Below are the code and all the weights of a small trained network. Each question names an input and a class and asks about switching units off, where a switched-off unit gives its printed mean instead of its output.

import numpy as np


def w(rows, s, z=0):
    codes = np.array(rows[::2]) - 128.0
    scale = np.full(codes.shape[1], s)
    scale[-1] = z or s
    return codes * scale


def norm(h):
    return h / np.sqrt((h * h).mean(-1, keepdims=True) + 1e-5)


def f(y):
    return np.maximum(y, 0)


def log_softmax(a):
    a = a - a.max(-1, keepdims=True)
    return a - np.log(np.exp(a).sum(-1, keepdims=True))


def net(x, mask):
    res = np.array(x, float).reshape(1, 8) / 4 @ E
    u = 0
    for l in range(2):
        y = f(norm(res) @ A[l][:, :-1].T + A[l][:, -1])
        res = res + np.where(mask[u : u + 5], y, B[l][:, -1]) @ B[l][:, :-1]
        u += 5
    return log_softmax(norm(res)[-1] @ U[:, :-1].T + U[:, -1])


A, B = {}, {}
E = w([
[154,182,116,207,81,192,79],'x0',
[172,87,93,199,72,108,85],'x1',
[172,216,117,96,160,88,153],'x2',
[130,78,159,224,147,138,247],'x3',
[76,127,61,80,213,131,146],'x4',
[87,60,170,243,44,137,189],'x5',
[171,140,3,223,128,133,109],'x6',
[167,134,8,70,44,212,231],'x7',
],0.0047)
A[0] = w([
[101,9,138,158,154,112,132,253],'L0N1',
[125,115,69,132,132,15,94,60],'L0N2',
[92,170,98,119,2,160,128,91],'L0N3',
[162,161,52,86,153,171,182,62],'L0N4',
[182,111,28,119,145,163,165,9],'L0N5',
],0.0073,0.0027)
B[0] = w([
[94,207,179,126,69,77,182,253],'L0N1',
[147,235,52,133,152,142,182,175],'L0N2',
[181,32,163,2,94,211,46,215],'L0N3',
[92,232,116,167,214,133,199,214],'L0N4',
[176,120,62,168,133,212,46,199],'L0N5',
],0.0066,0.0046)
A[1] = w([
[69,131,237,243,129,84,120,251],'L1N1',
[180,197,86,202,165,170,167,114],'L1N2',
[169,132,104,31,138,119,39,232],'L1N3',
[128,153,193,140,99,168,59,240],'L1N4',
[58,50,161,208,95,171,254,74],'L1N5',
],0.0068,0.0025)
B[1] = w([
[110,99,191,180,104,15,132,255],'L1N1',
[156,206,112,84,107,115,16,206],'L1N2',
[129,94,157,187,143,123,158,230],'L1N3',
[135,56,177,151,32,40,204,209],'L1N4',
[122,118,104,190,109,5,103,206],'L1N5',
],0.012,0.0063)
U = w([
[55,126,209,97,235,168,159,8],'0',
[119,79,253,214,93,16,117,254],'1',
[174,195,70,162,146,188,43,130],'2',
[192,35,192,153,44,252,144,51],'3',
],0.011,0.0034)

Each question gives the input, the list of numbers given to net, and the class t.
The units are the neurons (one row each of A and B). Each row of codes is followed by its name. A weight is (code - 128) times the scale printed after its matrix; where a second scale follows, it is the last column's (A, B and U).
mask holds one flag per neuron, layer by layer. A switched-off neuron (its flag False) gives its mean, the last column of its row in B, instead of its output. The means were averaged over made-up inputs and are rounded, as every weight is.
A unit's drop is (log p(t) with every unit on - log p(t) with that unit switched off) / (log p(t) with every unit on - log p(t) with every unit switched off).
The circuit of an input: a set's keep is (log p(t) with only the set's units on - log p(t) with every unit switched off) / (log p(t) with every unit on - log p(t) with every unit switched off). Starting from all 10 units, units are removed one at a time, each time the one whose removal leaves the highest keep (on an exact tie, the one counted first), for as long as the keep stays at least 0.8.
units of the circuit, in order: the units of the circuit, biggest drop first
top k neurons: the k neurons with the biggest drops, biggest first
top k neurons in layer l: the k neurons of layer l with the biggest drops, biggest first
drop of u: that unit's drop, to one decimal
input [2,-3,-3,-3,8,-3,-8,1], class 0: units of the circuit, in order => L1N1
input [4,3,6,-5,0,-4,0,-3], class 2: top 3 neurons => L0N2, L1N1, L0N3
input [-7,-6,0,-2,-2,2,-1,4], class 0: units of the circuit, in order => L1N1, L1N4
input [2,-6,4,-7,2,1,6,-6], class 2: top 3 neurons in layer 0 => L0N2, L0N3, L0N1
input [4,-6,-1,3,-5,-2,-6,4], class 3: units of the circuit, in order => L1N1, L0N3
input [-6,7,8,-3,0,-6,-5,3], class 0: units of the circuit, in order => L1N1, L1N5, L1N2
input [-2,-3,8,4,0,-5,-1,0], class 0: top 3 neurons => L0N5, L1N5, L0N2
input [-2,-4,5,0,2,1,-2,0], class 0: units of the circuit, in order => L1N1, L1N4
input [8,-7,-3,5,-7,-3,0,4], class 3: top 2 neurons => L0N3, L1N1
input [1,3,-2,-7,-4,8,7,8], class 3: units of the circuit, in order => L0N3, L1N1
input [-5,2,4,-2,-8,-1,-5,8], class 3: top 2 neurons => L1N1, L1N5
input [2,1,3,3,2,4,-3,8], class 3: top 3 neurons in layer 0 => L0N3, L0N2, L0N1
input [4,-7,2,-1,-8,6,0,3], class 3: top 2 neurons => L0N3, L1N1
input [3,4,5,-5,-4,-8,7,-5], class 2: units of the circuit, in order => L1N1
input [-3,-4,-7,-7,3,7,7,1], class 3: top 2 neurons in layer 0 => L0N3, L0N4
input [-7,3,6,1,-7,-3,-2,5], class 2: top 3 neurons => L1N1, L0N4, L1N4
input [-1,2,2,-4,5,5,-2,2], class 3: top 3 neurons => L1N1, L0N3, L1N5
input [-1,0,1,-4,-3,2,-8,6], class 3: top 2 neurons => L1N1, L1N5
input [6,-7,0,-2,5,7,-2,5], class 3: drop of L1N1 => 0.3
input [4,7,8,-1,-7,-8,7,0], class 2: drop of L1N1 => 0.1
input [-8,1,2,-7,4,-7,-3,1], class 0: drop of L1N1 => 0.2
